Below are the code and all the weights of a small trained network. Each question names an input and a class and asks about switching units off, where a switched-off unit gives its printed mean instead of its output.

import numpy as np


def w(rows, s, z=0):
    codes = np.array(rows[::2]) - 128.0
    scale = np.full(codes.shape[1], s)
    scale[-1] = z or s
    return codes * scale


def f(y):
    return y / 2 * (1 + np.tanh(0.7978845608 * (y + 0.044715 * y**3)))


def log_softmax(a):
    a = a - a.max(-1, keepdims=True)
    return a - np.log(np.exp(a).sum(-1, keepdims=True))


def net(x, mask):
    res = np.array(x, float).reshape(1, 2) / 4 @ E
    y = f(res @ A[0][:, :-1].T + A[0][:, -1])
    res = res + np.where(mask, y, B[0][:, -1]) @ B[0][:, :-1]
    return log_softmax(res[-1] @ U[:, :-1].T + U[:, -1])


A, B = {}, {}
E = w([
[104,210,151,49,210,142],'x0',
[2,116,103,107,94,185],'x1',
],0.012)
A[0] = w([
[139,84,98,204,35,99,144],'N1',
[2,134,132,148,92,152,135],'N2',
[130,169,139,99,227,113,239],'N3',
[128,107,97,104,111,95,35],'N4',
[142,166,123,76,243,139,101],'N5',
[114,128,157,127,164,133,50],'N6',
[160,75,121,50,71,117,2],'N7',
[137,147,153,95,154,152,88],'N8',
[121,116,125,114,128,146,111],'N9',
[122,161,112,105,135,103,197],'N10',
[90,100,131,163,63,153,221],'N11',
[65,123,142,126,113,102,181],'N12',
[75,197,116,69,209,128,217],'N13',
[119,163,138,108,146,99,147],'N14',
[132,94,125,133,93,136,85],'N15',
[225,150,140,138,182,103,153],'N16',
[118,147,148,88,153,135,169],'N17',
[64,102,108,98,107,180,174],'N18',
[52,135,97,124,87,115,83],'N19',
],0.015,0.0042)
B[0] = w([
[127,150,160,132,1,127,249],'N1',
[159,67,99,73,130,129,234],'N2',
[145,197,218,158,216,102,223],'N3',
[119,149,117,83,98,160,126],'N4',
[169,232,176,122,86,173,221],'N5',
[130,152,121,103,104,182,136],'N6',
[102,185,105,18,79,153,132],'N7',
[133,172,129,117,108,159,159],'N8',
[121,114,125,128,133,135,133],'N9',
[124,136,149,139,157,112,157],'N10',
[85,112,100,199,108,121,206],'N11',
[131,108,104,134,148,97,170],'N12',
[61,154,177,90,173,168,251],'N13',
[130,151,150,131,150,127,160],'N14',
[136,149,144,138,120,142,156],'N15',
[179,77,65,116,136,109,218],'N16',
[105,139,147,128,151,138,175],'N17',
[143,77,99,113,136,95,211],'N18',
[155,90,104,87,123,167,184],'N19',
],0.039,0.016)
U = w([
[183,143,71,199,219,60,201],'0',
[127,3,40,58,203,153,67],'1',
[60,137,114,187,50,141,184],'2',
[209,17,39,99,72,84,214],'3',
[129,198,204,104,211,190,88],'4',
[123,80,135,57,192,170,37],'5',
[120,169,48,110,124,183,4],'6',
],0.0067,0.0032)

Each question gives the input, the list of numbers given to net, and the class t.
The units are the neurons (one row each of A and B). Each row of codes is followed by its name. A weight is (code - 128) times the scale printed after its matrix; where a second scale follows, it is the last column's (A, B and U).
mask holds one flag per neuron, in row order. A switched-off neuron (its flag False) gives its mean, the last column of its row in B, instead of its output. The means were averaged over made-up inputs and are rounded, as every weight is.
A unit's drop is (log p(t) with every unit on - log p(t) with that unit switched off) / (log p(t) with every unit on - log p(t) with every unit switched off).
The circuit of an input: a set's keep is (log p(t) with only the set's units on - log p(t) with every unit switched off) / (log p(t) with every unit on - log p(t) with every unit switched off). Starting from the 12 units with the biggest drops (on a tie, the unit counted first), units are removed one at a time, each time the one whose removal leaves the highest keep (on an exact tie, the one counted first), for as long as the keep stays at least 0.8.
units of the circuit, in order: the units of the circuit, biggest drop first
unit that matters most: the unit with the biggest drop
k most important neurons: the k neurons with the biggest drops, biggest first
drop of u: that unit's drop, to one decimal
input [-1,-2], class 3: 2 most important neurons => (N3, N13)
input [-8,-5], class 2: units of the circuit, in order => (N1)
input [-7,-5], class 2: 2 most important neurons => (N1, N2)
input [-8,-4], class 2: 2 most important neurons => (N1, N2)
input [-3,-2], class 2: 3 most important neurons => (N2, N18, N19)
input [2,-7], class 0: 3 most important neurons => (N16, N13, N1)
input [-6,-5], class 3: 4 most important neurons => (N16, N13, N5, N3)
input [0,2], class 1: 2 most important neurons => (N1, N5)
input [-1,0], class 2: 2 most important neurons => (N2, N16)
input [2,-8], class 0: 2 most important neurons => (N16, N13)
input [-8,2], class 2: 3 most important neurons => (N1, N16, N11)
input [-8,3], class 2: 4 most important neurons => (N1, N11, N16, N15)
input [0,0], class 0: 2 most important neurons => (N1, N13)
input [1,-8], class 0: unit that matters most => N16
input [-1,8], class 1: 2 most important neurons => (N1, N5)
input [1,-5], class 0: drop of N13 => 0.4
input [0,4], class 1: drop of N1 => 0.3
input [-1,-3], class 3: drop of N3 => 0.4
